Below is a small trained network, with its code and all its weights. Each question gives an input and a class and asks what happens when units are switched off, that is, made to give their printed mean instead of their output.

import numpy as np


def w(rows, s, z=0):
    codes = np.array(rows[::2]) - 128.0
    scale = np.full(codes.shape[1], s)
    scale[-1] = z or s
    return codes * scale


def f(y):
    return y / 2 * (1 + np.tanh(0.7978845608 * (y + 0.044715 * y**3)))


def log_softmax(a):
    a = a - a.max(-1, keepdims=True)
    return a - np.log(np.exp(a).sum(-1, keepdims=True))


def net(x, mask):
    res = np.array(x, float).reshape(1, 2) / 4 @ E
    y = f(res @ A[0][:, :-1].T + A[0][:, -1])
    res = res + np.where(mask, y, B[0][:, -1]) @ B[0][:, :-1]
    return log_softmax(res[-1] @ U[:, :-1].T + U[:, -1])


A, B = {}, {}
E = w([
[159,50,248,176],'x0',
[160,193,150,184],'x1',
],0.015)
A[0] = w([
[162,100,104,156,66],'N0',
[144,119,176,217,140],'N1',
[134,123,148,97,95],'N2',
[163,145,224,178,171],'N3',
[153,227,109,188,125],'N4',
[114,98,27,55,141],'N5',
[134,134,142,146,91],'N6',
[97,149,132,107,232],'N7',
[161,40,137,130,217],'N8',
[119,2,154,74,131],'N9',
[133,70,118,108,96],'N10',
[126,116,173,150,200],'N11',
[154,119,101,117,191],'N12',
[112,121,91,133,113],'N13',
[153,190,128,114,254],'N14',
[144,140,66,114,163],'N15',
[112,48,140,148,178],'N16',
],0.018,0.0047)
B[0] = w([
[139,127,128,127,127],'N0',
[123,157,128,59,216],'N1',
[146,121,130,149,131],'N2',
[100,173,140,38,239],'N3',
[121,40,13,164,213],'N4',
[120,124,92,5,250],'N5',
[148,130,118,116,138],'N6',
[144,165,136,110,162],'N7',
[133,157,236,177,201],'N8',
[96,3,175,194,222],'N9',
[116,81,162,146,157],'N10',
[105,168,172,119,185],'N11',
[134,154,141,114,149],'N12',
[129,132,129,110,154],'N13',
[73,196,82,162,186],'N14',
[143,178,101,101,195],'N15',
[121,109,213,154,190],'N16',
],0.036,0.019)
U = w([
[107,171,143,104,109],'0',
[62,81,172,179,131],'1',
[249,87,64,184,23],'2',
[218,102,111,132,15],'3',
[85,158,66,90,252],'4',
[147,107,142,134,9],'5',
[114,84,129,104,70],'6',
[171,166,37,242,178],'7',
],0.015,0.003)

Each question gives the input, the list of numbers given to net, and the class t.
The units are the neurons (one row each of A and B). Each row of codes is followed by its name. A weight is (code - 128) times the scale printed after its matrix; where a second scale follows, it is the last column's (A, B and U).
mask holds one flag per neuron, in row order. A switched-off neuron (its flag False) gives its mean, the last column of its row in B, instead of its output. The means were averaged over made-up inputs and are rounded, as every weight is.
A unit's drop is (log p(t) with every unit on - log p(t) with that unit switched off) / (log p(t) with every unit on - log p(t) with every unit switched off).
The circuit of an input: a set's keep is (log p(t) with only the set's units on - log p(t) with every unit switched off) / (log p(t) with every unit on - log p(t) with every unit switched off). Starting from the 12 units with the biggest drops (on a tie, the unit counted first), units are removed one at a time, each time the one whose removal leaves the highest keep (on an exact tie, the one counted first), for as long as the keep stays at least 0.8.
circuit, biggest first: the units of the circuit, biggest drop first
k most important neurons: the k neurons with the biggest drops, biggest first
drop when u is switched off: that unit's drop, to one decimal
input [-2,8], class 7: circuit, biggest first -> [N5 N4]
input [7,2], class 0: 3 most important neurons -> [N3 N1 N4]
input [5,7], class 4: 4 most important neurons -> [N4 N9 N1 N16]
input [-7,7], class 7: circuit, biggest first -> [N4 N3]
input [2,2], class 0: 2 most important neurons -> [N4 N5]
input [5,8], class 4: most important neuron -> [N4]
input [-1,2], class 7: 2 most important neurons -> [N5 N3]
input [-2,2], class 7: 3 most important neurons -> [N3 N5 N1]
input [3,1], class 0: 4 most important neurons -> [N4 N3 N9 N1]
input [-1,3], class 7: drop when N3 is switched off -> 0.2
input [1,1], class 0: drop when N4 is switched off -> 2.1
input [4,-6], class 1: drop when N6 is switched off -> 0.0
input [4,7], class 4: drop when N4 is switched off -> 0.1
